Below is a small trained network, with its code and all its weights. Each question gives an input and a class and asks what happens when units are switched off, that is, made to give their printed mean instead of their output.

import numpy as np


def w(rows, s, z=0):
    codes = np.array(rows[::2]) - 128.0
    scale = np.full(codes.shape[1], s)
    scale[-1] = z or s
    return codes * scale


def f(y):
    return np.maximum(y, 0)


def log_softmax(a):
    a = a - a.max(-1, keepdims=True)
    return a - np.log(np.exp(a).sum(-1, keepdims=True))


def net(x, mask):
    res = np.array(x, float).reshape(1, 5) / 4 @ E
    y = f(res @ A[0][:, :-1].T + A[0][:, -1])
    res = res + np.where(mask, y, B[0][:, -1]) @ B[0][:, :-1]
    return log_softmax(res[-1] @ U[:, :-1].T + U[:, -1])


A, B = {}, {}
E = w([
[147,182,65,219,14,201,138],'x0',
[216,198,218,91,161,202,199],'x1',
[122,130,126,129,129,132,127],'x2',
[90,49,191,248,168,162,198],'x3',
[78,152,254,137,87,160,10],'x4',
],0.0075)
A[0] = w([
[238,226,223,86,171,222,209,4],'neuron 0',
[169,110,54,128,149,96,204,79],'neuron 1',
[110,55,169,51,235,51,110,53],'neuron 2',
[147,157,69,200,22,191,124,79],'neuron 3',
[175,223,78,2,93,107,74,57],'neuron 4',
[25,47,54,167,84,38,63,9],'neuron 5',
[181,202,73,6,98,101,63,13],'neuron 6',
[157,114,51,124,157,110,204,57],'neuron 7',
[149,168,76,194,30,190,135,79],'neuron 8',
[159,116,53,121,152,95,217,98],'neuron 9',
[155,102,56,122,146,113,197,79],'neuron 10',
[167,111,46,126,155,105,201,107],'neuron 11',
[146,163,73,195,21,197,135,46],'neuron 12',
[171,102,56,123,150,108,196,46],'neuron 13',
[14,60,35,170,90,32,57,33],'neuron 14',
[98,45,185,228,186,169,198,20],'neuron 15',
[86,146,218,141,74,148,44,74],'neuron 16',
[108,55,172,40,229,53,116,79],'neuron 17',
[71,143,227,138,87,156,27,51],'neuron 18',
[173,105,48,124,155,114,201,80],'neuron 19',
[89,56,184,220,182,178,194,22],'neuron 20',
],0.0065,0.0028)
B[0] = w([
[254,24,83,46,115,198,148,255],'neuron 0',
[101,144,192,127,105,156,57,184],'neuron 1',
[85,214,91,101,215,124,185,234],'neuron 2',
[93,205,99,94,227,119,187,217],'neuron 3',
[104,66,84,244,44,33,166,230],'neuron 4',
[229,70,106,60,125,188,156,227],'neuron 5',
[98,76,89,234,43,49,162,219],'neuron 6',
[102,140,179,122,103,153,66,179],'neuron 7',
[85,208,92,87,226,109,184,212],'neuron 8',
[95,149,198,121,97,162,49,191],'neuron 9',
[104,138,182,125,108,152,70,178],'neuron 10',
[96,143,195,131,103,161,54,190],'neuron 11',
[84,198,96,92,219,111,185,212],'neuron 12',
[103,142,185,126,100,159,69,176],'neuron 13',
[240,53,110,54,128,192,152,240],'neuron 14',
[106,78,77,213,48,44,155,206],'neuron 15',
[87,151,198,123,108,165,56,221],'neuron 16',
[72,227,90,103,229,117,191,240],'neuron 17',
[86,153,203,124,94,171,40,230],'neuron 18',
[96,140,196,125,105,157,52,185],'neuron 19',
[113,79,85,210,46,49,159,202],'neuron 20',
],0.0071,0.0075)
U = w([
[87,151,199,126,113,167,15,250],'0',
[84,206,88,105,229,110,191,152],'1',
[115,75,87,207,64,33,154,53],'2',
[248,59,105,64,134,197,144,57],'3',
],0.013,0.0011)

Each question gives the input, the list of numbers given to net, and the class t.
The units are the neurons (one row each of A and B). Each row of codes is followed by its name. A weight is (code - 128) times the scale printed after its matrix; where a second scale follows, it is the last column's (A, B and U).
mask holds one flag per neuron, in row order. A switched-off neuron (its flag False) gives its mean, the last column of its row in B, instead of its output. The means were averaged over made-up inputs and are rounded, as every weight is.
A unit's drop is (log p(t) with every unit on - log p(t) with that unit switched off) / (log p(t) with every unit on - log p(t) with every unit switched off).
The circuit of an input: a set's keep is (log p(t) with only the set's units on - log p(t) with every unit switched off) / (log p(t) with every unit on - log p(t) with every unit switched off). Starting from the 12 units with the biggest drops (on a tie, the unit counted first), units are removed one at a time, each time the one whose removal leaves the highest keep (on an exact tie, the one counted first), for as long as the keep stays at least 0.8.
circuit, biggest first: the units of the circuit, biggest drop first
top k neurons: the k neurons with the biggest drops, biggest first
drop of u: that unit's drop, to one decimal
input [-2,-7,6,-4,0], class 3: circuit, biggest first : (neuron 14)
input [4,-4,7,-6,2], class 2: top 3 neurons : (neuron 4; neuron 6; neuron 17)
input [0,-4,-6,0,3], class 3: top 2 neurons : (neuron 14; neuron 5)
input [7,6,3,4,-3], class 1: top 2 neurons : (neuron 8; neuron 12)
input [-1,5,-7,6,-1], class 2: top 4 neurons : (neuron 15; neuron 20; neuron 14; neuron 5)
input [8,5,-6,8,1], class 1: top 2 neurons : (neuron 8; neuron 3)
input [2,0,3,0,-3], class 0: top 2 neurons : (neuron 17; neuron 2)
input [4,8,-6,-7,5], class 3: top 3 neurons : (neuron 0; neuron 15; neuron 20)
input [4,4,4,-3,1], class 1: top 3 neurons : (neuron 14; neuron 5; neuron 8)
input [-7,-6,-8,1,3], class 1: top 2 neurons : (neuron 17; neuron 2)
input [1,4,5,-8,-6], class 2: top 2 neurons : (neuron 4; neuron 6)
input [-3,7,-5,-7,3], class 2: top 4 neurons : (neuron 4; neuron 6; neuron 14; neuron 5)
input [-4,-1,7,6,-2], class 2: top 2 neurons : (neuron 15; neuron 20)
input [-2,3,1,6,-4], class 2: circuit, biggest first : (neuron 15)
input [-1,7,-8,6,4], class 3: top 2 neurons : (neuron 0; neuron 4)
input [-5,-5,0,-7,-3], class 2: drop of neuron 16 : 0.0
input [-5,-1,3,-1,4], class 1: drop of neuron 8 : -0.1
input [-2,5,-7,-8,5], class 2: drop of neuron 4 : 0.3
